[[-0.07 -0.05  0.06  0.07  0.08  0.16 -0.06  0.01 -0.04  0.05  0.12  0.13
  -0.07  0.02]
 [-0.06  0.05  0.01 -0.04  0.14  0.15  0.11 -0.02 -0.04 -0.02  0.08 -0.01
   0.11  0.00]
 [ 0.08  0.03  0.04  0.17  0.12 -0.08  0.14  0.08  0.02  0.14 -0.04  0.10
   0.02  0.12]
 [ 0.10  0.05 -0.06  0.11 -0.02  0.00 -0.18  0.12  0.14  0.08  0.16  0.04
   0.09  0.06]
 [ 0.03  0.10  0.21  0.05  0.00  0.11 -0.02 -0.01  0.02  0.06 -0.03 -0.01
   0.20  0.00]]: 0.20

[[-13.58  10.67   3.75  -1.74 -14.28   1.81  -2.59]
 [  6.62  -1.60   2.92 -14.52   2.77   0.23  15.12]
 [ -9.66 -12.44  -6.64   4.29 -13.66  -5.21  -3.72]
 [ -3.64  19.97   1.22  -3.99  -8.12   0.70  -4.04]
 [  4.89  -5.11  -2.77   3.51   7.96  18.60   4.68]
 [ -8.33  14.01   3.70  12.80   0.09  -7.67   3.15]
 [  3.05   7.43   5.97 -12.78   4.77  13.77  -8.35]
 [  2.24  -4.32   1.25  11.13  11.03  14.93  -1.08]
 [-14.28  -1.02  -7.95 -16.94  -1.29  -3.28   3.03]
 [  6.49  -5.61  -0.30  -3.73   5.54  17.04   8.98]
 [-15.35   0.95  -2.46   0.55 -16.24   0.19  -2.09]
 [ 13.18 -13.25   1.45   3.88  -7.37   3.13   8.42]]: 3.13

[[ 0.084  0.080  0.211 -0.019  0.166 -0.138  0.180  0.038]
 [-0.118  0.086  0.188 -0.015  0.105  0.097 -0.172  0.050]
 [ 0.166  0.035  0.111  0.062  0.097 -0.084  0.250  0.075]
 [-0.063  0.109  0.015  0.084  0.036  0.205 -0.095 -0.012]
 [-0.041 -0.040 -0.070  0.086  0.027 -0.020  0.166  0.013]
 [ 0.098  0.083  0.036  0.033  0.060 -0.088  0.249 -0.026]
 [ 0.117  0.105  0.143  0.038  0.122  0.110 -0.060  0.116]
 [ 0.021  0.132  0.115 -0.048 -0.034  0.040 -0.048  0.005]
 [-0.129  0.096 -0.073  0.127  0.138  0.051  0.092 -0.076]
 [ 0.195  0.104  0.217 -0.014  0.130  0.138 -0.085  0.072]
 [-0.068  0.045 -0.053  0.199 -0.038  0.198 -0.041  0.112]]: -0.041

[[ -0.624  13.823   4.043  14.232  -2.204  18.156   6.660  18.591  17.905
    1.563 -17.293  15.200   7.978]
 [ 16.284  15.667  -1.106  -6.993  10.410   0.818   9.662   3.853   5.668
   -5.771  11.257   6.373   8.346]
 [  0.509   0.157   4.870  13.710  12.328   3.747   3.665  13.315  21.245
   15.406  10.102   6.483  -0.976]
 [ 20.599   4.297  19.671   9.162  12.004   6.233   5.639  -3.229  19.542
    8.638   3.634   7.009  13.414]
 [  7.885  20.789  11.244   8.862   6.139  -0.247  16.563  24.563  12.936
    0.552   8.232   1.252   5.130]
 [ -4.458   3.880   4.141  14.948   3.285  -3.537  16.341   6.076  14.655
   17.077   0.005   1.777   5.787]
 [ 13.007  -0.917   7.466   5.044   0.171   5.533  18.896   3.152   4.176
    3.022  11.455  11.455   8.528]
 [  8.225   7.663  12.797  -1.505   4.156  -0.738   8.136   7.680   9.023
   -5.403  20.184   2.916   7.112]
 [  6.150  19.436  19.036  19.113   2.124   7.054   5.121  16.027   4.763
    2.264   7.710  -3.564   8.224]
 [  2.832  18.356   9.351  12.025  16.566   6.026   5.992  -7.330   8.033
   13.310   4.688  -2.846  15.485]
 [  9.340  10.631   2.708  12.644   2.461   0.253  -1.859  14.827  12.697
   13.904   8.969  13.997  12.058]
 [  1.884  11.471   5.838  16.176   2.513   4.631   6.670   1.813  -5.990
    0.612  27.318  10.799  15.397]]: 10.799

[[ -6.3 -16.9  17.2   3.2   8.6  -3.6  -2.0  15.6 -12.4   5.7   3.1  -6.3
   20.6]
 [ -9.3 -24.1   8.6  -2.3   8.9  -6.8   7.5  11.8  17.8  21.5  -3.1  -8.8
   -0.2]
 [  5.3  -2.9  -2.1  -6.3   3.8  -2.9   0.2   0.4   5.0  -3.3   1.3  -2.8
    8.1]
 [  5.0  13.6  27.2  10.5 -20.7  -2.2 -10.7  -9.9  -0.1 -10.6   7.3   2.5
   16.8]
 [  3.7  -1.3  -7.7 -14.1  -7.2   6.0  -2.0  -9.7  -6.0   4.8   4.2   6.3
    8.0]
 [ 13.2  -3.2   8.3  -1.1 -20.9   0.2   0.5 -17.2   7.0  14.2  11.9  10.1
    7.2]
 [  8.8  -1.2 -11.2  13.4  -7.5   4.9  14.3  14.3  -1.6  -2.1   2.3   6.2
   11.4]
 [ -2.2  10.0   8.0  -6.0  -7.8   3.3   3.5 -10.8  -5.1  10.7   6.7   7.8
    0.9]
 [ 10.7  -1.7 -16.7  15.6  -9.5   3.1  19.5  14.9  -0.4   9.9   3.7   4.5
    9.0]
 [  1.6  -9.2   7.6 -10.0  -8.0   5.7   8.4  -9.0  11.6   0.7   6.8   8.3
   -5.1]]: 8.3

[[  38.028   50.041  129.293   13.822  -44.504   97.738  169.088  238.685
    64.877]
 [  29.496   76.490  136.724   10.243  -33.815   91.024  187.035  238.188
    46.258]
 [ 101.873  -21.525   64.792  292.978  119.645  -24.315  126.028  173.380
   148.080]
 [  41.236 -100.246   21.748 -142.488  293.108   32.077 -180.133   52.479
    47.678]
 [  65.324   44.150  133.396   32.020  -45.843   93.668  169.053  222.935
    76.069]
 [ 100.119  -28.729   41.791  285.566  122.069   -6.026  112.763  176.862
   157.513]
 [  37.118   17.758   31.754  264.022   91.558  -42.142   21.469  147.351
   155.095]
 [  70.566  -86.051   31.553 -141.557  288.845   13.243 -190.820   65.662
    64.790]
 [  80.733  -15.830   53.123  244.038  165.861  -85.702  136.545  144.308
   142.427]]: 144.308

[[-0.01 -0.06 -0.04 -0.03  0.11 -0.16 -0.01  0.00  0.00 -0.05  0.14  0.20
   0.22  0.20  0.05]
 [ 0.14  0.12  0.09  0.14  0.21  0.20  0.15 -0.04  0.00  0.12 -0.03 -0.13
   0.07 -0.15 -0.02]
 [ 0.15  0.13  0.09  0.11  0.24  0.16  0.26 -0.03 -0.04  0.12  0.08 -0.10
   0.08 -0.17 -0.14]
 [ 0.15  0.12  0.09  0.15  0.26  0.19  0.14 -0.05  0.00  0.11 -0.03 -0.12
   0.11 -0.12  0.00]
 [-0.08 -0.09 -0.04 -0.08 -0.06 -0.04 -0.03  0.01  0.10  0.11  0.02  0.20
   0.20  0.12  0.22]
 [ 0.11  0.12  0.07  0.08  0.11  0.05  0.26  0.08 -0.02  0.03  0.19 -0.05
  -0.06 -0.04 -0.19]
 [-0.05 -0.06 -0.03 -0.08 -0.04 -0.01  0.04 -0.01  0.10  0.15  0.03  0.18
   0.19  0.03  0.15]
 [-0.03 -0.06 -0.04 -0.07  0.03 -0.14  0.02  0.01  0.04  0.00  0.13  0.21
   0.16  0.13  0.04]]: 0.13

[[ 0.082 -0.057 -0.100 -0.105 -0.106  0.180 -0.073]
 [-0.066  0.055 -0.107 -0.108 -0.091  0.014 -0.127]
 [-0.080 -0.086 -0.001 -0.151 -0.058  0.085 -0.129]
 [ 0.057 -0.058 -0.109 -0.048  0.010 -0.094 -0.045]
 [-0.052 -0.003 -0.105 -0.023 -0.153 -0.016  0.242]
 [-0.095  0.030 -0.059  0.005 -0.027 -0.122 -0.008]
 [-0.004 -0.141 -0.027  0.023  0.201 -0.141  0.061]
 [-0.035  0.009 -0.051 -0.092 -0.130  0.037 -0.122]
 [-0.068 -0.070 -0.008 -0.019 -0.149 -0.015 -0.090]
 [ 0.015  0.142 -0.098 -0.142 -0.017 -0.023 -0.202]]: -0.023

[[-0.13 -0.07 -0.05  0.07  0.05  0.09 -0.10  0.08  0.06  0.00]
 [-0.05 -0.03 -0.14 -0.02 -0.05  0.00 -0.02 -0.08 -0.10 -0.02]
 [-0.03 -0.01 -0.12 -0.03 -0.07 -0.03  0.03 -0.05 -0.09 -0.03]
 [ 0.04 -0.01 -0.02 -0.05 -0.07 -0.09  0.09 -0.02 -0.06 -0.04]
 [-0.01  0.01 -0.05 -0.04 -0.06 -0.05  0.00 -0.04 -0.05 -0.03]
 [ 0.16  0.04  0.03 -0.14 -0.15 -0.21  0.18 -0.09 -0.12 -0.06]
 [-0.03  0.01 -0.07 -0.04 -0.05 -0.02 -0.06 -0.10 -0.08 -0.02]
 [-0.04 -0.03 -0.11 -0.02 -0.03  0.00 -0.03 -0.08 -0.08 -0.01]
 [-0.24 -0.12 -0.27  0.13  0.06  0.20 -0.11  0.06 -0.02  0.02]
 [ 0.00 -0.01 -0.04 -0.05 -0.04 -0.04  0.00 -0.07 -0.06 -0.02]
 [ 0.04  0.00  0.06 -0.04 -0.05 -0.09  0.07  0.05  0.02 -0.04]]: 0.02
---
((17, 14, -36, -17, -53, -18), (-3, -2, -12, -14, -53, -45), (6, 32, -36, -7, -53, 3)) | 17, 3
(-12, 63, -37, 52) | -12, 52
((-37, 27, -32, -26, 4, -14), (8, 24, 25, -36, -11, 54)) | -37, 54
(17, 61, 16, -39, 33, 9, -24) | 17, -24
(53, 20, 2, 0, -1) | 53, -1
(25, -62, -2, -45, -37) | 25, -37
(-34, -37, -19, 58, 43, 53, -49) | -34, -49
---
array([[3254, 4131, 2814, 8937, 8358, 8097, 8470],
       [9225, 5626, 8159, 7078, 2976, 5920, 8781]]) | 5920

array([[-129, -592, -459,  940,  716, -401],
       [-761, -473,  337,    0,  408, -936],
       [ 439, -703, -597,  192, -349,  123]]) | 408

array([[4439, 5901, 2459, 4285, 2791, 2453, 4882],
       [4221, 5291, 9677, 3182, 7616, 9665, 2204],
       [4598, 2395, 9424, 2189, 4989, 8981, 2421]]) | 9665

array([[54, 15, 75, 50, 64, 29, 73],
       [75, 76, 60, 52, 59, 30, 88]]) | 30

array([[-31, -11, -17, -30],
       [ 25,  44, -39,   4],
       [ 28, -32,  36,  18]]) | -39

array([[3015, 6811, 5747, 5490, 5284, 3912, 8650],
       [5705, 5669, 5598, 5535, 5769, 5765, 5614]]) | 5765

array([[136,  89,  75, 241, 213,  62],
       [142, 208, 217,  88, 160, 165]]) | 160
